Here is a tiny trained network, its code and every weight. The questions are about switching its units off for an input and a target symbol, where a switched-off unit gives its printed mean instead of its output.

import numpy as np


def w(rows, s, z=0):
    codes = np.array(rows[::2]) - 128.0
    scale = np.full(codes.shape[1], s)
    scale[-1] = z or s
    return codes * scale


def f(y):
    return np.maximum(y, 0)


def softmax(a):
    e = np.exp(a - a.max(-1, keepdims=True))
    return e / e.sum(-1, keepdims=True)


def log_softmax(a):
    a = a - a.max(-1, keepdims=True)
    return a - np.log(np.exp(a).sum(-1, keepdims=True))


def net(x, mask):
    ids = ['ΛΞΠΣΦαβδεζηθμψω'.index(c) for c in x.split()]
    T = len(ids)
    res = E[ids] + P[:T]
    u = 0
    for l in range(2):
        r = res
        for j in range(3):
            rows = slice(4 * j, 4 * j + 4)
            q, k, v = (r @ M[l][rows].T for M in (Q, K, V))
            z = softmax(np.where(np.tri(T) > 0, q @ k.T / 4**0.5, -1e9)) @ v
            o = O[l][rows]
            res = res + np.where(mask[u + j], z, o[:, -1]) @ o[:, :-1]
        u += 3
        y = f(res @ A[l][:, :-1].T + A[l][:, -1])
        res = res + np.where(mask[u : u + 4], y, B[l][:, -1]) @ B[l][:, :-1]
        u += 4
    return log_softmax(res[-1] @ U[:, :-1].T + U[:, -1])


Q, K, V, O, A, B = {}, {}, {}, {}, {}, {}
E = w([
[60,131,220,90,210,184,170],'Λ',
[109,101,108,170,172,169,7],'Ξ',
[200,136,115,80,73,90,96],'Π',
[210,179,108,136,46,151,123],'Σ',
[101,133,138,117,189,191,155],'Φ',
[78,45,217,55,172,134,82],'α',
[166,84,199,80,67,105,70],'β',
[205,143,89,136,86,113,45],'δ',
[118,168,253,164,86,195,129],'ε',
[217,240,89,176,107,150,124],'ζ',
[148,221,144,121,135,194,216],'η',
[163,180,97,199,53,212,110],'θ',
[153,170,161,174,148,152,90],'μ',
[184,157,207,25,103,95,194],'ψ',
[183,210,203,117,201,45,12],'ω',
],0.006)
P = w([
[134,99,111,130,110,136,125],'0',
[176,138,194,106,192,176,130],'1',
[255,137,215,153,200,187,115],'2',
[193,58,196,180,61,118,101],'3',
[79,144,169,173,90,73,166],'4',
[183,194,135,145,205,105,182],'5',
[126,126,190,69,118,193,87],'6',
[67,159,165,146,45,124,99],'7',
[153,198,105,97,112,69,131],'8',
[139,197,132,28,145,198,82],'9',
[56,191,154,101,59,126,82],'10',
[128,170,168,85,73,54,86],'11',
[133,163,118,28,103,167,30],'12',
],0.01)
Q[0] = w([
[162,195,148,76,189,182,94],'L0H1',
[132,112,121,126,90,246,91],'L0H1',
[96,204,172,75,55,164,114],'L0H1',
[172,173,171,79,143,106,71],'L0H1',
[224,133,131,41,151,188,64],'L0H2',
[65,147,79,227,197,57,237],'L0H2',
[94,98,149,174,61,20,105],'L0H2',
[202,109,114,180,188,30,234],'L0H2',
[114,199,215,104,177,208,159],'L0H3',
[98,64,53,227,173,67,206],'L0H3',
[62,90,43,142,158,127,172],'L0H3',
[38,65,28,169,140,126,193],'L0H3',
],0.011)
K[0] = w([
[69,99,79,100,52,95,117],'L0H1',
[56,185,130,164,129,27,73],'L0H1',
[129,201,59,82,129,80,112],'L0H1',
[84,120,90,59,103,156,123],'L0H1',
[25,146,139,60,51,123,73],'L0H2',
[229,49,148,212,150,126,125],'L0H2',
[239,173,139,55,246,173,171],'L0H2',
[188,37,212,146,145,196,110],'L0H2',
[140,242,90,121,56,81,144],'L0H3',
[170,23,131,210,159,126,173],'L0H3',
[139,41,91,159,117,169,169],'L0H3',
[153,31,98,178,120,210,181],'L0H3',
],0.011)
V[0] = w([
[99,52,147,66,113,161,167],'L0H1',
[120,163,179,130,255,138,175],'L0H1',
[36,94,110,170,231,111,48],'L0H1',
[111,81,30,128,95,160,120],'L0H1',
[126,203,109,150,78,214,233],'L0H2',
[61,34,107,198,114,183,47],'L0H2',
[122,151,62,235,63,251,172],'L0H2',
[226,194,26,244,173,84,79],'L0H2',
[82,55,112,203,153,187,78],'L0H3',
[102,133,109,87,158,156,201],'L0H3',
[131,141,94,153,55,200,221],'L0H3',
[112,51,97,45,123,124,171],'L0H3',
],0.0085)
O[0] = w([
[88,136,82,183,111,173,145,98],'L0H1',
[102,210,90,84,200,120,99,147],'L0H1',
[109,175,115,59,109,63,219,91],'L0H1',
[100,56,95,111,87,127,148,42],'L0H1',
[102,100,90,164,199,93,37,88],'L0H2',
[96,134,179,106,64,42,151,64],'L0H2',
[91,85,152,105,146,43,44,36],'L0H2',
[176,76,144,7,117,142,84,117],'L0H2',
[50,120,140,118,132,70,146,33],'L0H3',
[119,121,43,136,133,150,132,68],'L0H3',
[123,68,79,178,95,119,109,1],'L0H3',
[107,134,65,105,91,176,214,35],'L0H3',
],0.011,0.0066)
A[0] = w([
[26,162,43,192,128,109,229,75],'L0N1',
[179,107,232,50,106,99,120,82],'L0N2',
[71,196,158,168,58,79,23,255],'L0N3',
[85,69,71,210,100,128,3,220],'L0N4',
],0.0061,0.0041)
B[0] = w([
[93,53,76,134,154,199,15,134],'L0N1',
[77,126,72,54,73,129,120,254],'L0N2',
[120,83,222,123,184,56,250,205],'L0N3',
[161,92,52,124,150,142,254,155],'L0N4',
],0.0062,0.0099)
Q[1] = w([
[139,152,194,115,187,156,75],'L1H1',
[174,181,160,125,166,169,138],'L1H1',
[15,139,27,165,51,96,25],'L1H1',
[49,129,46,152,74,92,2],'L1H1',
[201,143,153,104,190,141,104],'L1H2',
[80,169,168,134,120,111,145],'L1H2',
[181,212,151,96,179,123,156],'L1H2',
[226,158,187,118,158,164,225],'L1H2',
[123,95,151,115,142,146,163],'L1H3',
[143,110,133,122,131,175,94],'L1H3',
[148,127,157,83,149,171,67],'L1H3',
[159,125,127,145,120,141,196],'L1H3',
],0.0089)
K[1] = w([
[133,124,86,85,69,138,163],'L1H1',
[97,89,75,81,55,125,152],'L1H1',
[163,201,238,137,254,130,84],'L1H1',
[199,199,252,121,241,106,129],'L1H1',
[114,107,94,114,78,115,196],'L1H2',
[134,137,89,120,132,176,95],'L1H2',
[101,74,68,115,79,162,195],'L1H2',
[82,83,97,64,95,155,179],'L1H2',
[136,88,131,124,144,172,104],'L1H3',
[107,150,105,121,93,150,122],'L1H3',
[92,148,67,124,113,146,104],'L1H3',
[149,147,145,117,168,147,171],'L1H3',
],0.0076)
V[1] = w([
[202,146,102,154,135,204,48],'L1H1',
[83,189,154,115,212,143,69],'L1H1',
[102,84,103,136,64,127,203],'L1H1',
[114,108,38,136,158,172,151],'L1H1',
[175,71,96,136,130,47,136],'L1H2',
[124,134,125,202,106,122,202],'L1H2',
[123,85,68,102,198,72,136],'L1H2',
[117,93,79,156,254,152,120],'L1H2',
[71,147,94,48,129,107,120],'L1H3',
[140,156,149,131,168,178,54],'L1H3',
[50,119,115,88,162,189,95],'L1H3',
[154,153,191,126,61,158,115],'L1H3',
],0.0069)
O[1] = w([
[240,92,136,145,104,117,85,49],'L1H1',
[200,150,124,148,227,100,164,15],'L1H1',
[64,136,126,141,64,146,141,217],'L1H1',
[131,153,90,196,78,112,81,100],'L1H1',
[51,117,149,83,178,145,29,123],'L1H2',
[161,223,174,98,122,193,121,111],'L1H2',
[33,153,99,149,168,88,28,101],'L1H2',
[149,176,112,145,103,69,52,24],'L1H2',
[109,174,49,204,208,126,143,104],'L1H3',
[133,71,94,122,78,93,132,223],'L1H3',
[148,146,70,235,94,3,207,113],'L1H3',
[87,51,156,149,126,139,121,255],'L1H3',
],0.0064,0.0068)
A[1] = w([
[98,49,113,207,70,150,158,255],'L1N1',
[59,124,31,193,113,49,193,16],'L1N2',
[59,185,57,152,152,114,2,44],'L1N3',
[220,164,55,139,151,31,132,126],'L1N4',
],0.0065,0.0039)
B[1] = w([
[137,72,2,169,104,96,142,200],'L1N1',
[179,112,211,193,175,41,72,138],'L1N2',
[202,144,44,73,162,75,220,253],'L1N3',
[60,65,121,95,149,238,99,171],'L1N4',
],0.007,0.0053)
U = w([
[121,138,79,248,252,221,66,185],'Λ',
[45,114,165,176,128,145,155,31],'Ξ',
[104,49,144,111,71,122,99,3],'Π',
[115,71,114,115,129,96,76,64],'Σ',
[95,160,118,223,147,56,153,140],'Φ',
[95,225,144,230,65,67,233,95],'α',
[167,146,57,78,126,234,141,173],'β',
[68,24,145,159,116,109,78,176],'δ',
[150,171,186,93,184,152,112,243],'ε',
[103,51,137,140,147,25,75,163],'ζ',
[151,156,69,131,136,46,129,15],'η',
[69,125,93,76,60,38,172,55],'θ',
[64,100,192,204,181,73,92,138],'μ',
[162,80,137,166,73,136,41,54],'ψ',
[189,73,110,106,223,126,169,113],'ω',
],0.0043,0.0045)

Each question gives the input, a string of symbols that net reads in full, and the target symbol t.
The units are the heads (4 rows each of Q, K, V and O) and the neurons (one row each of A and B). Each row of codes is followed by its name. A weight is (code - 128) times the scale printed after its matrix; where a second scale follows, it is the last column's (O, A, B and U).
mask holds one flag per unit, layer by layer, with each layer's heads first. A switched-off unit (its flag False) gives its mean, the last column of its rows in O or B, instead of its output. The means were averaged over made-up inputs and are rounded, as every weight is.
A unit's drop is (log p(t) with every unit on - log p(t) with that unit switched off) / (log p(t) with every unit on - log p(t) with every unit switched off).
The circuit of an input: a set's keep is (log p(t) with only the set's units on - log p(t) with every unit switched off) / (log p(t) with every unit on - log p(t) with every unit switched off). Starting from the 12 units with the biggest drops (on a tie, the unit counted first), units are removed one at a time, each time the one whose removal leaves the highest keep (on an exact tie, the one counted first), for as long as the keep stays at least 0.8.
circuit, biggest first: the units of the circuit, biggest drop first
unit that matters most: the unit with the biggest drop
top k neurons: the k neurons with the biggest drops, biggest first
k most important neurons of layer l: the k neurons of layer l with the biggest drops, biggest first
heads that matter: for each layer, one digit per head in row order, 1 if its drop is at least 0.15 and else 0, layers parted by /
input θ ψ ψ ψ, target β: top 3 neurons : L1N3; L0N4; L0N3
input ω ψ ψ ω ω ω α ω α Π ζ, target ω: unit that matters most : L1H1
input ε η ω θ, target ε: top 2 neurons : L0N3; L0N2
input ω ω α ε θ ω θ ω Ξ Λ ω Φ, target ω: heads that matter : 000 / 110
input ω δ ω θ μ θ, target ω: circuit, biggest first : L1H1; L1H2
input Ξ ω ω ω ψ β ε ε, target Ξ: heads that matter : 111 / 110
input α β ψ ω ω δ θ β ω Ξ, target α: heads that matter : 111 / 110
input α Λ ψ ψ ψ ω Λ ψ Π ω α ψ, target α: circuit, biggest first : L0H2; L0H3; L0H1; L1H1
input ω η Φ ε ψ θ, target ω: circuit, biggest first : L1H1; L1H2; L0H2
input θ Λ ω α ε ε ω ψ ω Ξ ω ε, target θ: top 2 neurons : L0N4; L1N3
input ψ ω ω θ ψ ψ η, target Λ: circuit, biggest first : L0H2; L0H1
input Λ ω ψ ψ, target Λ: top 2 neurons : L1N4; L0N1
input ω Ξ ψ ψ ω α Φ Φ ω Π, target ω: heads that matter : 010 / 110
input ψ θ ω ψ Λ, target β: circuit, biggest first : L0H2
input ω ω Σ ω ψ ω α Λ Σ ε, target ω: circuit, biggest first : L1H1; L1H2; L0H2; L0N3
input α ω β, target α: circuit, biggest first : L0H2; L0H1
input ψ ψ ζ Π, target ψ: heads that matter : 101 / 101
input ω ζ ψ α ω, target ω: circuit, biggest first : L1H1; L0H2
input Λ η δ, target Λ: heads that matter : 101 / 100
input θ ω ω ε ω ω α δ ζ Π, target θ: heads that matter : 111 / 110
input ω ε Φ ω ω ψ ψ β ψ, target ω: circuit, biggest first : L1H1
input ψ α θ α Σ ε ω ζ ω θ Π μ β, target ψ: heads that matter : 101 / 100
input ω η ψ Π ω ω Π α δ, target ω: circuit, biggest first : L1H1; L1H2
input θ θ ω ω Π Λ ω ω η, target θ: top 2 neurons : L0N4; L1N3
input θ Ξ Ξ ω, target θ: 2 most important neurons of layer 0 : L0N4; L0N2
input η Φ ω θ Λ ψ Ξ ψ ω, target η: top 2 neurons : L0N4; L1N3
input ω ψ ω ω ψ ω ψ ψ ψ θ, target Λ: circuit, biggest first : L0H2
input α ω Π ω ω Λ ω, target α: heads that matter : 111 / 111
input ω ω ω ε η ω ψ, target ω: 2 most important neurons of layer 0 : L0N3; L0N4
